Below are the code and all the weights of a small trained network. Each question names an input and a target symbol and asks about switching units off, where a switched-off unit gives its printed mean instead of its output.

import numpy as np


def w(rows, s, z=0):
    codes = np.array(rows[::2]) - 128.0
    scale = np.full(codes.shape[1], s)
    scale[-1] = z or s
    return codes * scale


def norm(h):
    return h / np.sqrt((h * h).mean(-1, keepdims=True) + 1e-5)


def softmax(a):
    e = np.exp(a - a.max(-1, keepdims=True))
    return e / e.sum(-1, keepdims=True)


def log_softmax(a):
    a = a - a.max(-1, keepdims=True)
    return a - np.log(np.exp(a).sum(-1, keepdims=True))


def net(x, mask):
    ids = ['ΔΠΩαβγεζημξτφ'.index(c) for c in x.split()]
    T = len(ids)
    res = E[ids] + P[:T]
    u = 0
    for l in range(3):
        r = norm(res)
        for j in range(3):
            rows = slice(3 * j, 3 * j + 3)
            q, k, v = (r @ M[l][rows].T for M in (Q, K, V))
            z = softmax(np.where(np.tri(T) > 0, q @ k.T / 3**0.5, -1e9)) @ v
            o = O[l][rows]
            res = res + np.where(mask[u + j], z, o[:, -1]) @ o[:, :-1]
        u += 3
    return log_softmax(norm(res)[-1] @ U[:, :-1].T + U[:, -1])


Q, K, V, O = {}, {}, {}, {}
E = w([
[80,192,131,144,126,31,145,208,61],'Δ',
[127,157,168,80,74,16,113,200,138],'Π',
[110,169,185,179,186,121,70,223,139],'Ω',
[210,96,158,93,130,100,20,208,95],'α',
[118,154,42,73,149,69,75,197,149],'β',
[91,110,71,54,58,55,175,105,74],'γ',
[170,76,152,137,227,40,135,185,89],'ε',
[50,160,106,116,79,192,56,148,126],'ζ',
[148,122,102,181,132,67,98,74,161],'η',
[39,147,120,89,224,154,161,149,195],'μ',
[120,70,135,179,122,134,85,124,22],'ξ',
[63,88,149,49,155,142,99,229,66],'τ',
[64,92,248,126,144,134,148,127,121],'φ',
],0.016)
P = w([
[218,179,124,154,92,208,209,120,127],'0',
[147,177,133,141,124,134,140,92,105],'1',
[144,94,108,180,73,152,175,152,177],'2',
[184,188,149,71,154,152,139,43,138],'3',
[77,164,138,171,117,73,88,106,123],'4',
[96,52,93,194,84,111,129,154,186],'5',
[127,176,153,77,175,123,91,19,110],'6',
[10,107,117,179,146,34,27,91,132],'7',
[56,29,102,175,116,98,81,112,183],'8',
[72,131,156,86,197,104,52,4,119],'9',
],0.016)
Q[0] = w([
[100,92,164,95,167,120,153,106,163],'L0H0',
[113,92,123,143,73,144,167,167,216],'L0H0',
[134,10,92,228,45,135,170,251,184],'L0H0',
[144,109,170,64,166,100,110,83,116],'L0H1',
[123,242,205,36,215,127,65,15,6],'L0H1',
[104,137,138,158,135,124,125,106,152],'L0H1',
[114,47,128,121,115,145,179,182,161],'L0H2',
[126,67,103,210,59,142,170,220,163],'L0H2',
[108,168,160,78,177,128,92,53,84],'L0H2',
],0.015)
K[0] = w([
[110,122,134,113,128,164,121,87,120],'L0H0',
[185,181,128,162,120,183,180,163,115],'L0H0',
[237,244,116,140,79,168,201,184,120],'L0H0',
[86,38,108,147,185,156,93,82,87],'L0H1',
[15,31,131,117,165,77,37,61,159],'L0H1',
[136,111,145,74,161,138,138,123,132],'L0H1',
[163,187,151,134,107,172,214,157,102],'L0H2',
[251,209,134,111,92,144,175,169,151],'L0H2',
[68,27,165,72,153,96,57,68,150],'L0H2',
],0.014)
V[0] = w([
[55,136,210,189,130,146,229,89,139],'L0H0',
[173,88,198,103,122,213,119,122,158],'L0H0',
[202,145,162,221,86,62,90,35,182],'L0H0',
[72,190,111,102,9,186,103,121,139],'L0H1',
[94,105,39,101,170,99,195,69,112],'L0H1',
[131,108,136,58,23,78,208,106,147],'L0H1',
[133,179,40,164,128,161,95,103,206],'L0H2',
[146,216,144,116,174,67,152,188,219],'L0H2',
[215,106,63,145,141,153,190,153,86],'L0H2',
],0.014)
O[0] = w([
[112,72,242,156,140,128,255,131,114,147],'L0H0',
[156,164,220,101,140,169,109,124,157,39],'L0H0',
[181,84,149,194,70,71,86,67,195,201],'L0H0',
[115,126,114,102,27,183,154,134,93,166],'L0H1',
[116,85,84,68,145,93,180,89,162,17],'L0H1',
[131,94,136,84,84,86,109,166,147,127],'L0H1',
[103,147,88,149,122,203,162,67,218,108],'L0H2',
[118,180,110,144,140,98,152,173,190,255],'L0H2',
[212,73,84,128,170,145,132,152,111,104],'L0H2',
],0.016,0.0058)
Q[1] = w([
[156,143,116,116,78,147,93,129,53],'L1H0',
[65,201,101,106,89,79,125,114,106],'L1H0',
[113,135,152,144,134,56,97,58,100],'L1H0',
[103,161,90,83,141,120,140,98,97],'L1H1',
[139,198,104,120,110,42,145,46,155],'L1H1',
[191,22,82,155,109,162,154,108,125],'L1H1',
[204,120,160,66,153,187,116,75,194],'L1H2',
[110,141,146,125,190,160,157,10,106],'L1H2',
[151,61,135,74,113,166,126,195,145],'L1H2',
],0.013)
K[1] = w([
[170,169,131,38,92,143,100,139,92],'L1H0',
[19,205,111,121,79,67,116,89,141],'L1H0',
[92,141,111,154,146,63,62,14,85],'L1H0',
[43,98,132,46,153,134,160,96,111],'L1H1',
[35,85,156,89,182,61,50,74,183],'L1H1',
[190,86,157,124,39,115,194,164,146],'L1H1',
[121,91,98,104,234,175,129,97,118],'L1H2',
[29,107,191,150,169,136,119,5,115],'L1H2',
[201,133,115,119,151,179,209,190,94],'L1H2',
],0.012)
V[1] = w([
[203,240,54,30,99,150,129,16,147],'L1H0',
[134,93,116,222,60,121,207,88,73],'L1H0',
[103,2,138,221,172,200,47,169,128],'L1H0',
[127,105,29,40,127,86,6,81,111],'L1H1',
[136,180,76,172,101,179,176,66,171],'L1H1',
[34,127,174,51,158,186,167,87,186],'L1H1',
[167,54,90,100,163,186,159,184,125],'L1H2',
[202,178,142,98,160,136,165,102,80],'L1H2',
[110,174,151,154,104,96,171,121,151],'L1H2',
],0.0082)
O[1] = w([
[226,7,198,89,163,206,118,173,141,28],'L1H0',
[84,84,54,142,132,136,93,65,139,182],'L1H0',
[77,230,144,118,125,34,122,3,95,121],'L1H0',
[137,63,127,118,192,176,56,177,171,91],'L1H1',
[136,118,116,174,108,167,177,66,164,138],'L1H1',
[131,159,104,8,173,173,210,104,133,3],'L1H1',
[98,158,109,106,186,150,174,42,78,29],'L1H2',
[184,95,47,165,102,144,188,85,102,53],'L1H2',
[88,118,104,100,90,69,112,187,162,210],'L1H2',
],0.008,0.0041)
Q[2] = w([
[169,100,133,166,126,132,157,158,146],'L2H0',
[116,87,132,115,83,185,180,131,164],'L2H0',
[92,137,174,114,98,111,133,108,124],'L2H0',
[128,165,191,165,157,123,143,155,168],'L2H1',
[130,129,127,78,172,73,139,157,122],'L2H1',
[129,160,70,143,122,153,153,182,199],'L2H1',
[151,156,123,77,148,92,94,63,156],'L2H2',
[116,122,173,139,149,97,90,97,95],'L2H2',
[82,106,249,98,143,116,180,109,125],'L2H2',
],0.018)
K[2] = w([
[213,121,136,133,93,114,141,167,95],'L2H0',
[190,115,170,62,106,171,152,97,119],'L2H0',
[23,84,190,170,82,138,127,124,133],'L2H0',
[168,246,215,203,130,84,132,175,186],'L2H1',
[122,96,121,108,194,89,112,202,119],'L2H1',
[169,189,47,159,90,126,152,185,193],'L2H1',
[42,111,173,125,186,105,29,91,191],'L2H2',
[102,82,107,134,174,118,79,101,57],'L2H2',
[49,95,193,159,138,154,187,121,95],'L2H2',
],0.013)
V[2] = w([
[135,44,208,126,152,153,166,80,165],'L2H0',
[166,100,107,171,131,126,117,168,201],'L2H0',
[90,151,71,152,63,121,92,91,133],'L2H0',
[150,124,148,183,144,119,2,68,174],'L2H1',
[90,118,142,32,188,133,98,113,183],'L2H1',
[210,153,147,92,189,156,192,87,105],'L2H1',
[103,102,86,143,108,147,102,42,23],'L2H2',
[30,212,163,109,150,47,111,70,173],'L2H2',
[127,107,141,134,154,185,102,85,103],'L2H2',
],0.0096)
O[2] = w([
[142,122,171,105,183,128,103,202,133,2],'L2H0',
[133,197,78,116,128,83,153,102,107,183],'L2H0',
[110,148,71,154,103,199,194,102,81,220],'L2H0',
[166,183,102,72,93,105,199,151,97,168],'L2H1',
[179,121,159,220,108,133,146,179,101,8],'L2H1',
[52,130,64,183,67,52,60,177,131,9],'L2H1',
[178,176,95,112,61,129,145,87,102,86],'L2H2',
[255,98,128,113,151,165,143,187,134,149],'L2H2',
[149,120,110,109,125,62,115,97,131,64],'L2H2',
],0.0096,0.0056)
U = w([
[80,107,73,186,121,95,199,156,94,2],'Δ',
[122,125,137,126,55,109,100,210,152,117],'Π',
[120,230,155,186,142,143,150,108,139,55],'Ω',
[170,166,150,126,144,168,6,131,125,37],'α',
[133,155,43,92,159,170,114,146,178,144],'β',
[105,42,117,38,110,113,142,139,135,173],'γ',
[161,124,122,125,220,66,128,144,137,152],'ε',
[102,123,153,107,65,225,126,108,139,152],'ζ',
[149,73,151,136,127,128,127,68,216,232],'η',
[124,142,139,57,174,129,223,120,173,248],'μ',
[168,144,138,98,108,105,131,54,65,166],'ξ',
[106,173,133,51,167,152,115,167,64,179],'τ',
[116,94,245,120,135,122,141,122,123,189],'φ',
],0.013,0.0041)

Each question gives the input, a string of symbols that net reads in full, and the target symbol t.
The units are the heads (3 rows each of Q, K, V and O). Each row of codes is followed by its name. A weight is (code - 128) times the scale printed after its matrix; where a second scale follows, it is the last column's (O and U).
mask holds one flag per head, layer by layer. A switched-off head (its flag False) gives its mean, the last column of its rows in O, instead of its output. The means were averaged over made-up inputs and are rounded, as every weight is.
A unit's drop is (log p(t) with every unit on - log p(t) with that unit switched off) / (log p(t) with every unit on - log p(t) with every unit switched off).
The circuit of an input: a set's keep is (log p(t) with only the set's units on - log p(t) with every unit switched off) / (log p(t) with every unit on - log p(t) with every unit switched off). Starting from all 9 units, units are removed one at a time, each time the one whose removal leaves the highest keep (on an exact tie, the one counted first), for as long as the keep stays at least 0.8.
units of the circuit, in order: the units of the circuit, biggest drop first
most important unit: the unit with the biggest drop
heads that matter: for each layer, one digit per head in row order, 1 if its drop is at least 0.15 and else 0, layers parted by /
drop of u: that unit's drop, to one decimal
input Π Π Π Ω β Ω ζ ξ μ, target Π: most important unit	L0H1
input Π Π Ω β τ ξ Π Ω ζ Δ, target ζ: heads that matter	000 / 000 / 000
input Ω Ω Π ξ Ω ζ γ Π Π Π, target Π: heads that matter	101 / 000 / 000
input Π Π Δ τ η η ε, target η: heads that matter	100 / 000 / 000
input η Π η β τ ζ τ Δ Π, target η: heads that matter	100 / 000 / 000
input φ Δ γ Π, target γ: heads that matter	010 / 000 / 000
input ξ ε ζ, target ξ: heads that matter	001 / 000 / 000
input η α ε ζ η Δ φ ε η Δ, target η: heads that matter	111 / 000 / 000
input Π Δ τ Ω η β η, target η: heads that matter	100 / 000 / 000
input Ω Δ Ω, target Ω: heads that matter	010 / 000 / 000
input ζ Ω α Ω Ω η, target ζ: heads that matter	010 / 000 / 000
input τ ζ Π Π ζ ξ, target τ: heads that matter	100 / 000 / 000
input Ω ξ Π η τ μ β, target τ: heads that matter	101 / 000 / 000
input ξ Ω Ω β α τ β τ Ω, target ξ: units of the circuit, in order	L0H2, L1H0
input ξ Ω η, target ξ: units of the circuit, in order	L0H2, L2H2
input Π φ ξ, target Π: heads that matter	010 / 000 / 000
input Π μ η Π ε, target ε: heads that matter	010 / 000 / 000
input ζ Π Δ, target ζ: units of the circuit, in order	L0H1
input α ξ Δ ε, target ξ: units of the circuit, in order	L0H2, L2H2
input Ω α η β Π γ ε β τ, target Ω: most important unit	L0H1
input τ β γ Π Π Π α α, target α: units of the circuit, in order	L0H0, L0H1
input Π α β Π Π φ ε η, target η: units of the circuit, in order	L0H2, L0H0, L0H1
input τ β η Π ε Π Ω, target ε: drop of L0H1	0.5
input η β β Π, target β: drop of L0H0	0.4
input β Π ξ ε τ η Π η η, target β: drop of L1H2	0.0
input Π Ω β ε ξ ε β, target ξ: drop of L0H2	0.7
input Π Ω Δ, target Π: units of the circuit, in order	L0H1
